Below are the code and all the weights of a small trained network. Each question names an input and a class and asks about switching units off, where a switched-off unit gives its printed mean instead of its output.

import numpy as np


def w(rows, s, z=0):
    codes = np.array(rows[::2]) - 128.0
    scale = np.full(codes.shape[1], s)
    scale[-1] = z or s
    return codes * scale


def norm(h):
    return h / np.sqrt((h * h).mean(-1, keepdims=True) + 1e-5)


def f(y):
    return y / 2 * (1 + np.tanh(0.7978845608 * (y + 0.044715 * y**3)))


def log_softmax(a):
    a = a - a.max(-1, keepdims=True)
    return a - np.log(np.exp(a).sum(-1, keepdims=True))


def net(x, mask):
    res = np.array(x, float).reshape(1, 4) / 4 @ E
    u = 0
    for l in range(4):
        y = f(norm(res) @ A[l][:, :-1].T + A[l][:, -1])
        res = res + np.where(mask[u : u + 4], y, B[l][:, -1]) @ B[l][:, :-1]
        u += 4
    return log_softmax(norm(res)[-1] @ U[:, :-1].T + U[:, -1])


A, B = {}, {}
E = w([
[84,113,167,113,132,117,41,195,167],'x0',
[117,167,2,150,197,105,174,250,117],'x1',
[206,175,176,185,101,206,96,152,177],'x2',
[88,43,145,177,122,122,73,130,38],'x3',
],0.0097)
A[0] = w([
[226,100,135,143,106,212,131,100,199,253],'0.n0',
[190,174,108,157,64,197,155,75,164,117],'0.n1',
[240,82,61,207,81,198,225,106,180,189],'0.n2',
[143,139,78,1,91,135,154,200,145,49],'0.n3',
],0.0074,0.0023)
B[0] = w([
[134,104,86,130,87,157,128,124,58,246],'0.n0',
[129,204,126,109,99,75,202,225,126,215],'0.n1',
[132,156,168,200,52,74,108,109,163,254],'0.n2',
[73,153,101,96,195,245,127,120,152,182],'0.n3',
],0.011,0.0056)
A[1] = w([
[119,93,13,168,183,195,36,191,167,77],'1.n0',
[189,3,196,162,105,138,51,180,113,62],'1.n1',
[93,66,201,128,216,182,136,3,238,211],'1.n2',
[42,210,133,58,121,129,106,176,209,2],'1.n3',
],0.0065,0.0038)
B[1] = w([
[105,131,138,94,138,76,156,128,246,254],'1.n0',
[148,57,133,123,153,73,65,124,119,248],'1.n1',
[81,162,146,90,82,187,192,127,98,251],'1.n2',
[42,131,86,68,124,143,137,193,146,208],'1.n3',
],0.014,0.003)
A[2] = w([
[132,207,169,63,188,169,176,47,132,3],'2.n0',
[127,89,115,57,126,52,177,62,159,132],'2.n1',
[254,143,174,234,130,127,126,218,127,148],'2.n2',
[138,55,186,186,8,180,57,71,135,44],'2.n3',
],0.007,0.0035)
B[2] = w([
[152,249,144,171,142,140,171,115,97,151],'2.n0',
[122,124,90,230,112,150,117,138,81,187],'2.n1',
[200,123,119,128,78,96,189,132,113,253],'2.n2',
[114,127,134,132,198,170,145,87,135,238],'2.n3',
],0.016,0.0049)
A[3] = w([
[101,117,132,74,175,90,70,174,128,69],'3.n0',
[254,116,197,114,49,105,157,197,162,170],'3.n1',
[118,112,143,121,96,128,62,79,102,2],'3.n2',
[186,200,154,76,142,153,91,60,86,156],'3.n3',
],0.0082,0.0026)
B[3] = w([
[232,167,4,129,144,77,158,130,151,157],'3.n0',
[132,117,44,218,130,111,160,46,42,255],'3.n1',
[153,123,97,101,171,169,85,118,108,137],'3.n2',
[161,135,189,232,49,239,138,26,95,158],'3.n3',
],0.011,0.007)
U = w([
[145,32,74,141,199,66,106,170,78,206],'0',
[77,140,178,28,100,165,185,180,138,51],'1',
[106,191,79,47,214,93,137,236,254,107],'2',
[182,209,129,202,63,166,206,95,90,254],'3',
[125,57,205,102,197,200,78,59,81,70],'4',
],0.011,0.0041)

Each question gives the input, the list of numbers given to net, and the class t.
The units are the neurons (one row each of A and B). Each row of codes is followed by its name. A weight is (code - 128) times the scale printed after its matrix; where a second scale follows, it is the last column's (A, B and U).
mask holds one flag per neuron, layer by layer. A switched-off neuron (its flag False) gives its mean, the last column of its row in B, instead of its output. The means were averaged over made-up inputs and are rounded, as every weight is.
A unit's drop is (log p(t) with every unit on - log p(t) with that unit switched off) / (log p(t) with every unit on - log p(t) with every unit switched off).
The circuit of an input: a set's keep is (log p(t) with only the set's units on - log p(t) with every unit switched off) / (log p(t) with every unit on - log p(t) with every unit switched off). Starting from the 12 units with the biggest drops (on a tie, the unit counted first), units are removed one at a time, each time the one whose removal leaves the highest keep (on an exact tie, the one counted first), for as long as the keep stays at least 0.8.
units of the circuit, in order: the units of the circuit, biggest drop first
unit that matters most: the unit with the biggest drop
top k neurons: the k neurons with the biggest drops, biggest first
top k neurons in layer l: the k neurons of layer l with the biggest drops, biggest first
drop when u is switched off: that unit's drop, to one decimal
input [-3,5,4,7], class 0: top 3 neurons => (0.n1, 1.n1, 3.n3)
input [4,8,8,7], class 0: units of the circuit, in order => (0.n1, 1.n1)
input [-4,8,-1,8], class 2: top 2 neurons => (3.n1, 1.n0)
input [2,1,7,4], class 0: top neuron => (1.n1)
input [3,-5,-6,0], class 4: units of the circuit, in order => (0.n1, 3.n1)
input [5,8,-6,5], class 2: units of the circuit, in order => (3.n1, 1.n0)
input [3,-1,7,4], class 0: top 2 neurons in layer 2 => (2.n2, 2.n0)
input [6,1,3,1], class 0: top 2 neurons => (0.n3, 1.n1)
input [-3,4,-1,-2], class 2: top 2 neurons => (0.n3, 3.n1)
input [6,-8,3,-5], class 4: top 2 neurons => (2.n3, 0.n0)
input [6,-2,7,1], class 0: units of the circuit, in order => (1.n1, 0.n2)
input [3,-2,-2,-8], class 1: top 2 neurons => (0.n3, 1.n3)
input [7,0,3,6], class 0: top 3 neurons => (1.n1, 0.n3, 3.n0)
input [5,-2,3,-6], class 2: unit that matters most => 1.n3
input [4,-3,0,-4], class 2: top 2 neurons => (1.n3, 2.n2)
input [5,-3,-2,6], class 4: top 2 neurons => (0.n1, 2.n3)
input [0,2,1,4], class 0: top 2 neurons => (0.n3, 0.n1)
input [-2,6,-6,-3], class 2: top 2 neurons => (0.n3, 3.n1)
input [4,-3,1,6], class 4: top 2 neurons => (0.n1, 2.n3)
input [-6,3,-1,8], class 0: top neuron in layer 0 => (0.n1)
input [-1,0,-2,2], class 0: top 2 neurons => (0.n3, 0.n2)
input [-6,-7,3,6], class 4: top 2 neurons in layer 2 => (2.n3, 2.n0)
input [3,-3,2,6], class 4: top 2 neurons => (0.n1, 2.n3)
input [3,-4,-4,-7], class 1: top 2 neurons in layer 1 => (1.n3, 1.n2)
input [-1,-3,-3,8], class 4: top 2 neurons in layer 0 => (0.n1, 0.n0)
input [3,1,-1,-2], class 2: drop when 1.n0 is switched off => 0.1
input [-4,-2,2,7], class 4: unit that matters most => 2.n3
input [8,-3,2,-7], class 2: drop when 2.n2 is switched off => 0.1
input [6,-1,2,-1], class 2: drop when 3.n1 is switched off => 0.2
